Below are the code and all the weights of a small trained network. Each question names an input and a class and asks about switching units off, where a switched-off unit gives its printed mean instead of its output.

import numpy as np


def w(rows, s, z=0):
    codes = np.array(rows[::2]) - 128.0
    scale = np.full(codes.shape[1], s)
    scale[-1] = z or s
    return codes * scale


def f(y):
    return np.maximum(y, 0)


def log_softmax(a):
    a = a - a.max(-1, keepdims=True)
    return a - np.log(np.exp(a).sum(-1, keepdims=True))


def net(x, mask):
    res = np.array(x, float).reshape(1, 6) / 4 @ E
    y = f(res @ A[0][:, :-1].T + A[0][:, -1])
    res = res + np.where(mask, y, B[0][:, -1]) @ B[0][:, :-1]
    return log_softmax(res[-1] @ U[:, :-1].T + U[:, -1])


A, B = {}, {}
E = w([
[130,128,129,127],'x0',
[127,254,170,108],'x1',
[126,126,128,127],'x2',
[127,128,128,131],'x3',
[162,134,214,211],'x4',
[93,166,32,202],'x5',
],0.009)
A[0] = w([
[90,173,140,116,106],'N1',
[102,119,203,82,73],'N2',
[116,129,115,81,43],'N3',
[90,144,107,198,34],'N4',
[123,177,135,98,147],'N5',
[133,130,188,198,160],'N6',
[203,131,165,174,55],'N7',
[115,177,97,202,28],'N8',
[185,97,175,102,62],'N9',
[117,127,89,212,76],'N10',
[100,165,94,46,243],'N11',
[162,140,156,167,5],'N12',
[132,120,165,85,40],'N13',
[139,110,155,90,70],'N14',
[125,123,78,8,121],'N15',
[181,110,143,114,65],'N16',
[124,176,134,105,120],'N17',
[110,233,177,125,147],'N18',
],0.012,0.0029)
B[0] = w([
[126,66,175,89,175],'N1',
[63,195,136,97,198],'N2',
[150,199,42,169,155],'N3',
[73,154,134,42,193],'N4',
[179,59,139,109,187],'N5',
[240,142,23,134,229],'N6',
[190,208,2,123,195],'N7',
[43,164,144,59,211],'N8',
[62,168,81,77,198],'N9',
[112,135,121,42,213],'N10',
[167,125,113,177,234],'N11',
[196,171,32,161,164],'N12',
[74,169,154,91,169],'N13',
[112,199,144,73,169],'N14',
[201,188,36,189,234],'N15',
[96,130,64,56,161],'N16',
[193,52,152,90,179],'N17',
[184,11,166,74,255],'N18',
],0.0061,0.0072)
U = w([
[182,185,101,162,21],'0',
[49,183,137,46,18],'1',
[137,111,140,125,253],'2',
[148,6,132,90,49],'3',
[131,118,135,119,199],'4',
[126,136,146,137,248],'5',
[102,144,212,225,33],'6',
],0.014,0.0055)

Each question gives the input, the list of numbers given to net, and the class t.
The units are the neurons (one row each of A and B). Each row of codes is followed by its name. A weight is (code - 128) times the scale printed after its matrix; where a second scale follows, it is the last column's (A, B and U).
mask holds one flag per neuron, in row order. A switched-off neuron (its flag False) gives its mean, the last column of its row in B, instead of its output. The means were averaged over made-up inputs and are rounded, as every weight is.
A unit's drop is (log p(t) with every unit on - log p(t) with that unit switched off) / (log p(t) with every unit on - log p(t) with every unit switched off).
The circuit of an input: a set's keep is (log p(t) with only the set's units on - log p(t) with every unit switched off) / (log p(t) with every unit on - log p(t) with every unit switched off). Starting from the 12 units with the biggest drops (on a tie, the unit counted first), units are removed one at a time, each time the one whose removal leaves the highest keep (on an exact tie, the one counted first), for as long as the keep stays at least 0.8.
circuit, biggest first: the units of the circuit, biggest drop first
most important unit: the unit with the biggest drop
k most important neurons: the k neurons with the biggest drops, biggest first
drop of u: that unit's drop, to one decimal
input [3,4,1,3,-4,-4], class 0: circuit, biggest first	(N15)
input [4,-6,-6,2,-4,6], class 1: circuit, biggest first	(N18 N10)
input [7,-8,-7,8,8,-8], class 0: circuit, biggest first	(N7 N6 N18)
input [-2,5,-4,2,-5,-1], class 0: 2 most important neurons	(N15 N11)
input [-6,-5,2,-6,4,-7], class 1: circuit, biggest first	(N9 N2 N18)
input [3,0,7,4,8,-6], class 0: circuit, biggest first	(N6 N7)
input [-8,5,-6,-6,7,6], class 2: 3 most important neurons	(N18 N15 N8)
input [7,8,7,5,1,-3], class 3: circuit, biggest first	(N18 N17)
input [-5,-2,6,0,-6,2], class 0: 2 most important neurons	(N15 N18)
input [-6,-6,-7,-4,-7,-3], class 0: circuit, biggest first	(N15 N18)
input [-1,4,1,-3,-7,-6], class 0: 3 most important neurons	(N15 N11 N3)
input [-4,-5,2,0,-7,-8], class 1: circuit, biggest first	(N14 N18)
input [6,-8,-1,0,7,-8], class 1: circuit, biggest first	(N9 N2 N18)
input [5,-4,4,-1,5,-1], class 0: most important unit	N18
input [-6,-6,-8,4,-5,-3], class 5: 2 most important neurons	(N18 N15)
input [-5,-8,-8,-4,-7,-8], class 1: drop of N8	-0.1
input [6,7,-7,2,-1,1], class 3: drop of N18	0.2
input [-2,-1,-2,-2,0,-4], class 1: drop of N18	0.3
input [-5,2,7,-4,-8,2], class 0: drop of N15	0.3
